Below is a small trained network, with its code and all its weights. Each question gives an input and a target symbol and asks what happens when units are switched off, that is, made to give their printed mean instead of their output.

import numpy as np


def w(rows, s, z=0):
    codes = np.array(rows[::2]) - 128.0
    scale = np.full(codes.shape[1], s)
    scale[-1] = z or s
    return codes * scale


def f(y):
    return np.maximum(y, 0)


def softmax(a):
    e = np.exp(a - a.max(-1, keepdims=True))
    return e / e.sum(-1, keepdims=True)


def log_softmax(a):
    a = a - a.max(-1, keepdims=True)
    return a - np.log(np.exp(a).sum(-1, keepdims=True))


def net(x, mask):
    ids = ['ΠΣΨβλξ'.index(c) for c in x.split()]
    T = len(ids)
    res = E[ids] + P[:T]
    u = 0
    for l in range(2):
        q, k, v = (res @ M[l].T for M in (Q, K, V))
        z = softmax(np.where(np.tri(T) > 0, q @ k.T / 2**0.5, -1e9)) @ v
        res = res + np.where(mask[u], z, O[l][:, -1]) @ O[l][:, :-1]
        u += 1
        y = f(res @ A[l][:, :-1].T + A[l][:, -1])
        res = res + np.where(mask[u : u + 16], y, B[l][:, -1]) @ B[l][:, :-1]
        u += 16
    return log_softmax(res[-1] @ U[:, :-1].T + U[:, -1])


Q, K, V, O, A, B = {}, {}, {}, {}, {}, {}
E = w([
[184,178,159],'Π',
[150,206,101],'Σ',
[147,121,92],'Ψ',
[161,94,254],'β',
[126,75,159],'λ',
[175,141,183],'ξ',
],0.02)
P = w([
[162,21,122],'0',
[94,171,47],'1',
[183,162,33],'2',
[65,197,246],'3',
[189,182,149],'4',
[172,151,19],'5',
[72,212,236],'6',
[169,159,146],'7',
[167,144,11],'8',
[75,213,238],'9',
],0.013)
Q[0] = w([
[204,3,69],'L0H1',
[170,8,43],'L0H1',
],0.0028)
K[0] = w([
[254,185,180],'L0H1',
[105,92,56],'L0H1',
],0.0085)
V[0] = w([
[33,213,182],'L0H1',
[255,111,208],'L0H1',
],0.0069)
O[0] = w([
[166,180,254,119],'L0H1',
[106,86,119,254],'L0H1',
],0.009,0.0061)
A[0] = w([
[74,179,143,156],'L0N1',
[7,134,66,76],'L0N2',
[42,138,137,206],'L0N3',
[189,118,147,107],'L0N4',
[116,113,181,154],'L0N5',
[112,173,151,174],'L0N6',
[146,59,119,189],'L0N7',
[88,110,169,89],'L0N8',
[96,195,57,32],'L0N9',
[80,151,78,138],'L0N10',
[139,172,122,126],'L0N11',
[99,105,184,72],'L0N12',
[166,196,56,114],'L0N13',
[137,147,232,2],'L0N14',
[187,115,166,174],'L0N15',
[122,108,62,230],'L0N16',
],0.015,0.0057)
B[0] = w([
[64,117,167,187],'L0N1',
[219,20,135,149],'L0N2',
[167,180,176,165],'L0N3',
[108,84,65,172],'L0N4',
[201,171,100,199],'L0N5',
[3,103,150,204],'L0N6',
[169,115,190,182],'L0N7',
[95,120,65,163],'L0N8',
[74,107,218,186],'L0N9',
[218,183,72,164],'L0N10',
[151,37,112,181],'L0N11',
[176,102,31,177],'L0N12',
[76,93,127,240],'L0N13',
[60,158,185,247],'L0N14',
[163,100,64,213],'L0N15',
[80,173,102,211],'L0N16',
],0.0077,0.011)
Q[1] = w([
[44,255,109],'L1H1',
[108,157,216],'L1H1',
],0.0085)
K[1] = w([
[39,78,113],'L1H1',
[248,69,122],'L1H1',
],0.012)
V[1] = w([
[34,78,228],'L1H1',
[94,2,127],'L1H1',
],0.0087)
O[1] = w([
[43,59,3,163],'L1H1',
[88,10,153,254],'L1H1',
],0.0061,0.0088)
A[1] = w([
[209,88,180,102],'L1N1',
[220,137,64,82],'L1N2',
[35,93,62,68],'L1N3',
[159,201,185,58],'L1N4',
[191,133,208,74],'L1N5',
[159,86,119,162],'L1N6',
[128,98,141,165],'L1N7',
[178,87,120,127],'L1N8',
[99,103,129,111],'L1N9',
[148,232,112,170],'L1N10',
[148,140,80,218],'L1N11',
[53,73,174,132],'L1N12',
[116,235,150,181],'L1N13',
[160,118,252,3],'L1N14',
[88,111,178,57],'L1N15',
[83,105,154,24],'L1N16',
],0.014,0.0075)
B[1] = w([
[73,130,144,167],'L1N1',
[239,49,80,153],'L1N2',
[166,151,201,242],'L1N3',
[228,128,153,151],'L1N4',
[188,49,208,161],'L1N5',
[131,181,172,168],'L1N6',
[133,203,130,166],'L1N7',
[98,176,90,162],'L1N8',
[188,181,103,170],'L1N9',
[1,58,161,134],'L1N10',
[49,103,114,170],'L1N11',
[140,157,66,250],'L1N12',
[39,97,189,165],'L1N13',
[112,136,1,197],'L1N14',
[183,108,131,190],'L1N15',
[165,71,183,173],'L1N16',
],0.009,0.02)
U = w([
[75,68,173,157],'Π',
[90,226,45,252],'Σ',
[140,103,157,219],'Ψ',
[198,15,125,53],'β',
[221,190,145,51],'λ',
[180,92,8,36],'ξ',
],0.014,0.0039)

Each question gives the input, a string of symbols that net reads in full, and the target symbol t.
The units are the heads (2 rows each of Q, K, V and O) and the neurons (one row each of A and B). Each row of codes is followed by its name. A weight is (code - 128) times the scale printed after its matrix; where a second scale follows, it is the last column's (O, A, B and U).
mask holds one flag per unit, layer by layer, with each layer's heads first. A switched-off unit (its flag False) gives its mean, the last column of its rows in O or B, instead of its output. The means were averaged over made-up inputs and are rounded, as every weight is.
A unit's drop is (log p(t) with every unit on - log p(t) with that unit switched off) / (log p(t) with every unit on - log p(t) with every unit switched off).
The circuit of an input: a set's keep is (log p(t) with only the set's units on - log p(t) with every unit switched off) / (log p(t) with every unit on - log p(t) with every unit switched off). Starting from the 12 units with the biggest drops (on a tie, the unit counted first), units are removed one at a time, each time the one whose removal leaves the highest keep (on an exact tie, the one counted first), for as long as the keep stays at least 0.8.
units of the circuit, in order: the units of the circuit, biggest drop first
k most important neurons: the k neurons with the biggest drops, biggest first
top k neurons in layer l: the k neurons of layer l with the biggest drops, biggest first
input β β Σ Σ λ λ ξ Σ, target λ: units of the circuit, in order : (L1N14)
input Ψ Ψ β Π, target β: top 2 neurons in layer 1 : (L1N5; L1N4)
input Ψ β ξ ξ Σ β ξ Σ Σ β, target β: units of the circuit, in order : (L1N5; L1N15)
input Σ Σ Π Σ β Π Σ ξ, target Π: 3 most important neurons : (L1N12; L0N14; L1N9)
input Σ ξ Σ ξ ξ, target Π: top 3 neurons in layer 1 : (L1N12; L1N14; L1N9)
input λ ξ β Σ β Σ Σ β β β, target λ: top 2 neurons in layer 0 : (L0N14; L0N12)
input λ Ψ ξ ξ Σ ξ Σ, target λ: top 2 neurons in layer 1 : (L1N16; L1N3)
input Σ Σ Ψ Ψ Π, target Σ: 2 most important neurons : (L1N5; L1N16)
input Ψ β Σ λ Σ β Σ Π, target Σ: 3 most important neurons : (L0N15; L0N4; L1N3)
input λ ξ λ Σ Σ Ψ Ψ, target λ: 2 most important neurons : (L1N12; L0N7)
input λ Σ ξ Σ Π ξ β Π ξ ξ, target λ: 3 most important neurons : (L1N12; L0N7; L0N12)
input Σ Σ β ξ β β Σ Σ β Π, target Π: top 4 neurons in layer 1 : (L1N13; L1N10; L1N2; L1N3)
input β λ Σ Σ Σ λ Ψ Σ Ψ Σ, target ξ: 4 most important neurons : (L1N14; L1N12; L1N15; L1N16)
input ξ β ξ β Σ Π λ, target Σ: units of the circuit, in order : (L1N12)
input Σ Σ β β ξ Σ Σ β Π Π, target Π: 3 most important neurons : (L1N13; L0N13; L0N5)
input λ Ψ Ψ β Π λ Π Ψ Ψ ξ, target λ: 2 most important neurons : (L0N7; L1N12)
input ξ λ Σ ξ Σ β β, target Σ: top 2 neurons in layer 0 : (L0N8; L0N12)
input ξ ξ λ β Σ Σ ξ, target Σ: top 3 neurons in layer 1 : (L1N12; L1N14; L1N5)
input ξ ξ Σ ξ, target Σ: top 4 neurons in layer 0 : (L0N13; L0N12; L0N7; L0N14)
input Ψ Ψ λ Σ Ψ Ψ ξ Σ Ψ λ, target β: 4 most important neurons : (L1N5; L0N10; L0N14; L0N2)
